Here is a tiny trained network, its code and every weight. The questions are about switching its units off for an input and a class, where a switched-off unit gives its printed mean instead of its output.

import numpy as np


def w(rows, s, z=0):
    codes = np.array(rows[::2]) - 128.0
    scale = np.full(codes.shape[1], s)
    scale[-1] = z or s
    return codes * scale


def norm(h):
    return h / np.sqrt((h * h).mean(-1, keepdims=True) + 1e-5)


def f(y):
    return np.maximum(y, 0)


def log_softmax(a):
    a = a - a.max(-1, keepdims=True)
    return a - np.log(np.exp(a).sum(-1, keepdims=True))


def net(x, mask):
    res = np.array(x, float).reshape(1, 3) / 4 @ E
    u = 0
    for l in range(4):
        y = f(norm(res) @ A[l][:, :-1].T + A[l][:, -1])
        res = res + np.where(mask[u : u + 9], y, B[l][:, -1]) @ B[l][:, :-1]
        u += 9
    return log_softmax(norm(res)[-1] @ U[:, :-1].T + U[:, -1])


A, B = {}, {}
E = w([
[123,90,47,236,105,57],'x0',
[202,59,191,30,30,161],'x1',
[76,3,20,52,174,254],'x2',
],0.0065)
A[0] = w([
[104,47,69,119,83,82,116],'L0N0',
[229,214,115,50,134,168,96],'L0N1',
[153,213,150,59,172,144,5],'L0N2',
[221,158,47,169,56,57,103],'L0N3',
[226,183,146,142,190,255,12],'L0N4',
[181,158,126,144,132,71,83],'L0N5',
[150,12,37,185,128,135,139],'L0N6',
[240,220,218,119,123,151,129],'L0N7',
[154,224,176,120,186,132,126],'L0N8',
],0.005,0.0026)
B[0] = w([
[157,103,146,216,134,117,202],'L0N0',
[58,185,135,174,87,194,185],'L0N1',
[34,150,65,147,160,199,164],'L0N2',
[129,56,179,167,171,154,207],'L0N3',
[94,163,181,135,196,217,157],'L0N4',
[21,92,207,61,50,139,171],'L0N5',
[136,59,238,156,197,86,255],'L0N6',
[159,58,154,139,172,187,238],'L0N7',
[123,86,253,111,181,55,207],'L0N8',
],0.0045,0.0039)
A[1] = w([
[142,113,69,187,63,140,2],'L1N0',
[94,222,154,120,67,183,135],'L1N1',
[89,119,176,147,46,142,125],'L1N2',
[11,159,74,128,131,153,119],'L1N3',
[243,75,111,116,2,165,66],'L1N4',
[110,186,104,158,169,98,73],'L1N5',
[118,139,163,83,84,77,134],'L1N6',
[158,118,104,68,101,82,64],'L1N7',
[38,95,197,77,179,107,108],'L1N8',
],0.0084,0.0028)
B[1] = w([
[2,57,230,162,44,120,146],'L1N0',
[112,123,236,212,89,164,187],'L1N1',
[214,135,126,207,141,101,193],'L1N2',
[166,150,160,96,108,115,203],'L1N3',
[122,193,57,90,122,121,239],'L1N4',
[160,182,42,30,96,149,180],'L1N5',
[127,49,75,117,229,18,176],'L1N6',
[159,231,45,139,32,173,135],'L1N7',
[100,120,69,62,134,110,254],'L1N8',
],0.0058,0.0046)
A[2] = w([
[198,241,168,225,172,88,240],'L2N0',
[162,120,31,253,93,104,132],'L2N1',
[36,83,160,97,107,231,154],'L2N2',
[93,186,51,123,162,83,4],'L2N3',
[186,141,79,55,65,126,151],'L2N4',
[212,66,136,188,30,159,120],'L2N5',
[148,153,146,131,12,153,127],'L2N6',
[130,105,187,78,75,153,135],'L2N7',
[75,103,154,167,196,160,168],'L2N8',
],0.0079,0.003)
B[2] = w([
[221,51,51,143,111,155,254],'L2N0',
[74,140,232,28,57,199,211],'L2N1',
[191,154,216,210,165,120,234],'L2N2',
[139,173,44,13,146,137,156],'L2N3',
[89,205,91,125,227,71,171],'L2N4',
[74,247,3,115,125,102,201],'L2N5',
[25,136,28,134,149,113,154],'L2N6',
[60,177,48,142,143,105,183],'L2N7',
[144,207,140,77,80,99,204],'L2N8',
],0.0065,0.0067)
A[3] = w([
[5,100,116,189,1,115,103],'L3N0',
[160,48,127,137,204,155,4],'L3N1',
[71,39,70,107,140,153,81],'L3N2',
[120,92,130,86,222,190,123],'L3N3',
[123,178,41,56,150,114,107],'L3N4',
[138,94,125,118,224,150,57],'L3N5',
[137,178,206,114,163,197,85],'L3N6',
[113,71,107,134,26,67,120],'L3N7',
[103,252,93,114,148,115,134],'L3N8',
],0.0075,0.0028)
B[3] = w([
[77,164,169,62,254,221,222],'L3N0',
[205,121,125,179,115,57,159],'L3N1',
[169,141,148,191,102,97,199],'L3N2',
[178,106,155,210,69,8,239],'L3N3',
[127,198,49,69,48,122,253],'L3N4',
[209,105,193,148,99,110,186],'L3N5',
[6,57,128,157,176,190,222],'L3N6',
[73,71,208,133,191,186,221],'L3N7',
[118,155,62,75,97,157,245],'L3N8',
],0.0084,0.0053)
U = w([
[130,207,4,45,94,151,172],'0',
[59,105,226,126,198,219,2],'1',
[238,69,174,208,91,73,209],'2',
],0.014,0.00066)

Each question gives the input, the list of numbers given to net, and the class t.
The units are the neurons (one row each of A and B). Each row of codes is followed by its name. A weight is (code - 128) times the scale printed after its matrix; where a second scale follows, it is the last column's (A, B and U).
mask holds one flag per neuron, layer by layer. A switched-off neuron (its flag False) gives its mean, the last column of its row in B, instead of its output. The means were averaged over made-up inputs and are rounded, as every weight is.
A unit's drop is (log p(t) with every unit on - log p(t) with that unit switched off) / (log p(t) with every unit on - log p(t) with every unit switched off).
most important unit: the unit with the biggest drop
top k neurons: the k neurons with the biggest drops, biggest first
k most important neurons of layer l: the k neurons of layer l with the biggest drops, biggest first
drop when u is switched off: that unit's drop, to one decimal
input [0,7,8], class 2: most important unit => L2N2
input [-3,5,-5], class 0: top 3 neurons => L2N5, L0N6, L2N7
input [7,2,8], class 2: top 2 neurons => L0N6, L3N2
input [3,2,-2], class 1: 2 most important neurons of layer 2 => L2N1, L2N4
input [7,6,5], class 1: top 3 neurons => L0N0, L0N6, L1N0
input [-6,-6,-3], class 0: top 3 neurons => L1N5, L1N8, L2N1
input [-6,-6,-4], class 0: 2 most important neurons of layer 2 => L2N2, L2N1
input [-4,-2,5], class 2: top 2 neurons => L2N5, L3N3
input [6,8,-8], class 0: top 2 neurons => L2N5, L1N4
input [8,-6,-5], class 1: top 2 neurons => L2N1, L2N5
input [6,6,1], class 0: 2 most important neurons of layer 1 => L1N4, L1N6
input [4,-5,-4], class 0: top 2 neurons => L1N5, L2N3
input [4,5,-2], class 0: top 2 neurons => L2N5, L1N4
input [-4,0,7], class 2: top neuron => L3N3
input [6,4,8], class 2: drop when L0N6 is switched off => 0.1
input [0,1,2], class 2: drop when L2N5 is switched off => 0.5
input [6,-4,-4], class 1: drop when L2N1 is switched off => 1.2
input [3,7,-6], class 0: drop when L3N7 is switched off => 0.0
